[128 = 0]

[123 127 149 145 135 137 125 119 125 139 104 141 121 152 124 126 134 104
 163 147] | (7)
[153 124 147 158 139  48 109 121 128 128 104 147 122 183 126 128  80  92
 145 143] | (7)
[125 119 120 155 130  62 104 128 119 138 109 117 119 176 126 125  73 120
 160 135] | (1)
[174 121 105 165 143 137 123 128 152 132 112 114 129 153 124 142 115 118
 132 130] | (7)
[ 85 119 116 104 121  60 125 117 131 113 126  80 117 194 108  88 109 109
 153 155] | (1)
[ 50 113  85 156 120 119 143 119 115 116 142 144 123 143 113 117 127 127
 132 113] | (1)
[137 121  98 129 122 158 127 128 116 131 115 137 128 108 129 128 120 142
 141 130] | (19)
[113 119  65  94 108 252 161 133 146 106 141  70 135  84 117 131 180 178
 128 139] | (19)
[ 89 130  88 153 116 220 154 122 139 105 133 132 144 110 115 128 173 149
 119 128] | (15)
[145 124  77 116 117 205 135 125 113 124 139 139 135  56 127  97 129 163
  95 118] | (19)
[ 73 163 183  60 132 177 157 126 123 110 148 115 124 115 121  91 231 141
 134 123] | (6)
[112 117  77 126 126 205 142 119 147 127 134  89 140 123 122 115 152 141
 139 135] | (15)
[123 122  81 173 119 155 136 127 135 109 123 134 145 124 118 137 126 141
 111 133] | (7)
[102 127 107 123 118 210 159 133 124 135 128 128 133  89 130 146 187 159
 132 121] | (19)
[112 131 138 106 132 165 139 147  87 169 139 129 123  90 146 154 166 146
 134 113] | (19)
[ 80 140 136  89 125 103 132 121 123  90 144  89 117 152 116  91 152 121
 147 131] | (1)
[180 130 106 121 131 197 111 135 136 123 135 117 146  86 114 135 137 148
  94 127] | (19)
[122 121 101  98 123 219 121 135 131 129 144  88 136  79 135 125 180 173
 113 117] | (19)
[ 71 137 153  91 129 167 154 143 116 132 133 112 118 139 130 151 220 127
 156 127] | (5)
[120 120 114 113 121  87  78 135 133 114 133 103 117 157 129 135  87 140
 132 127] | (5)
[152 114  89 136 134 131 128 127 133 146 125 108 124 127 122 123  88 148
 118 120] | (15)
[ 56 123  74 125 114 173 161 108 117 121 134 116 130 122 116  93 132 141
 144 125] | (1)
[186 121  73 146 112 192 128 133 137 109 133 122 151  76 109 121 107 160
  88 127] | (19)

[118 111 142  86 113 119 132 112 127 128 128 127 133 126 127 124  83 173
 121  95] | R
[115 140 145  88 113 114 144 126 183 142 138 125 125 121 114 115  81 123
 106 122] | R
[141 129 129 118 116 126 123 152 116 119 121 125 125 136 115 129 133 139
 131 144] | J
[148 129 132  88  96 128 124 138 121 112 104 126 122 105 123 170 117 153
 109 173] | V
[123 148 129 131 132 123 132 123 178 141 140 134 119 119 132 120 132  85
 114 141] | J
[149 134 127 106 113 123 112 146 129 116 122 130 123 132 114 153 154 134
 114 166] | V
[123 110 137 109 127 118 127 119 124 127 140 126 127 137 123 132 115 173
 135 102] | R
[155  94 174  14  32 110 126 167  14  68  41 105 149 105  77 159  14 242
 115 113] | R
[142 116 147  67  95 123 127 153  81  99  92 123 133 131 103 133  59 166
 119 115] | V
[137 120 138 101 111 123 126 138  99 114 111 113 131 127 122 136  95 153
 127 131] | J
[131 144 119 148 131 140 124 143 116 121 116 126 130 122 129 108 125  66
 134 134] | J
[135 103 131  89 115 121 105 121  76 102 106 121 129 121 129 153  93 170
 120 108] | R
[142 115 130  95 112 125 118 131  93 115 108 126 128 123 135 149 120 165
 125 135] | J
[119 138 125 112 142 126 123 120 156 131 133 139 121 125 136 126 121  68
 108 112] | V
[125 115 140 100 126 114 129 121 128 128 129 129 129 126 123 124  94 155
 125 104] | R
[134 112 139  96 111 123 121 138  95 112 112 122 129 132 116 132  93 161
 123 111] | R
[128 106 136  97 119 116 123 114  97 123 121 125 129 124 127 139 103 186
 130 100] | R
[137 100 134  86 110 120 116 118  77 109 104 122 124 117 126 155  93 200
 129 115] | R
[133 139 125 126 115 133 129 134 117 121 114 129 129 119 133 122 108 111
 126 130] | J
[121 147 131 122 125 129 136 144 167 139 139 128 131 126 124 110 107  85
 117 134] | J
[130 135 124 117 112 123 130 114 152 128 128 131 117 116 126 161 156 140
 106 170] | V
[144 124 125 120 137 127  92 147 122 115 133 138 118 147 124 151 186 106
 116 152] | V
[138 147 107 166 149 132 116 109 176 142 153 136 117 122 145 158 227  76
 117 184] | V
[123 130 136  95 114 126 133 129 135 123 117 127 129 119 123 121  75 113
 116 118] | R
[120 130 133 103 117 122 138 117 152 133 125 142 127 116 129 124  90 128
 106 117] | R
[114 161 121 167 155 131 173 123 204 161 164 126 123 135 137 107 167  44
 121 134] | J
[134 116 130 115 127 128 121 131  99 118 116 127 126 134 123 127 112 135
 131 117] | R
[137 103 139  97 120 122 120 128  86 114 116 122 134 131 126 142 110 195
 134 115] | R
[124 140 111 132 138 137 121 104 138 129 127 135 121 105 152 132 117  60
 120 127] | J
[128 145 129 130 119 138 133 160 128 122 121 131 130 133 116 109 105 101
 123 139] | J
[131 139 125 124 123 134 131 139 125 124 115 126 136 119 129 122 106 103
 120 136] | J
[136 127 125 122 128 126 121 121 136 122 130 128 120 124 128 143 129 114
 118 134] | J
[136 149 150  62  76 119 142 150 149 121 106 124 125 116  93 146  64 168
  91 172] | V
[137 112 141  90 112 114 122 153  95 112 113 122 134 144  97 127  83 168
 126 114] | R
[133 117 132 115 118 126 126 128 103 122 115 125 128 120 125 138 116 153
 128 131] | J
[126 155 120 144 123 141 139 166 133 122 109 126 136 130 119  87  93  50
 130 137] | J
[144 123 136  95 101 124 108 168  88 106 105 131 128 133 108 166 143 172
 115 169] | V
[145 134 128 108 112 129 116 124 131 117 115 126 120 113 125 168 151 142
 113 172] | V
[134 124 136 113 114 128 123 142 108 117 114 125 128 128 116 138 125 161
 128 141] | J
[120 131 126 144 146 126 123 129 140 130 138 129 123 135 131 123 153 111
 131 132] | J
[147 126 131 104 102 122 120 131 109 109 112 126 121 113 125 169 140 172
 115 169] | V
[125 105 142  78 110 126 130 111 113 125 124 123 125 119 122 136  70 185
 124  98] | R
[154 115 119  97 111 129 101 128  83 103 100 132 123 117 124 178 133 166
 116 154] | V
[112 113 135 109 129 118 132 113 139 135 142 134 124 132 130 128 111 165
 128 100] | R
[143 110 137  84 102 125 122 140  72  97  96 120 134 123 111 150  87 185
 126 133] | J
[129 139 111 135 129 137 129 122 120 124 113 130 128 110 144 118 103  71
 126 127] | J

[116 102  98 107 103 162 110 118 118 119 151 127 122 129 121 128 141 148
 110 122] | (61)
[201 116 156 130 147 120 131 115 134 126 106 128 150 146 126 130 123 142
 142 133] | (63)
[151  95 119 132 146 140 137 137 174 130 141  92 141 166 128 128 117 164
 119 135] | (68)
[ 74  95 111 139 122 149 124 128 120 128 190 130 142 153 139 123 115 123
 109 134] | (61)
[130 128 138 139 130 134 125 133  93 136 152 101 129 137 132 132 130 109
  97 149] | (72)
[127 168 136 122 103 147 135 142 136 124 163 105 128 130 121 116 128 145
 120 140] | (63)
[138  70 123 122 148 156 118 122 130 108 144 111 123 146 130 126 124 170
 114 125] | (63)
[180 146 154 120 136 137 143 113  68 125 128 124 131 128 126 131 137  85
 132 136] | (63)
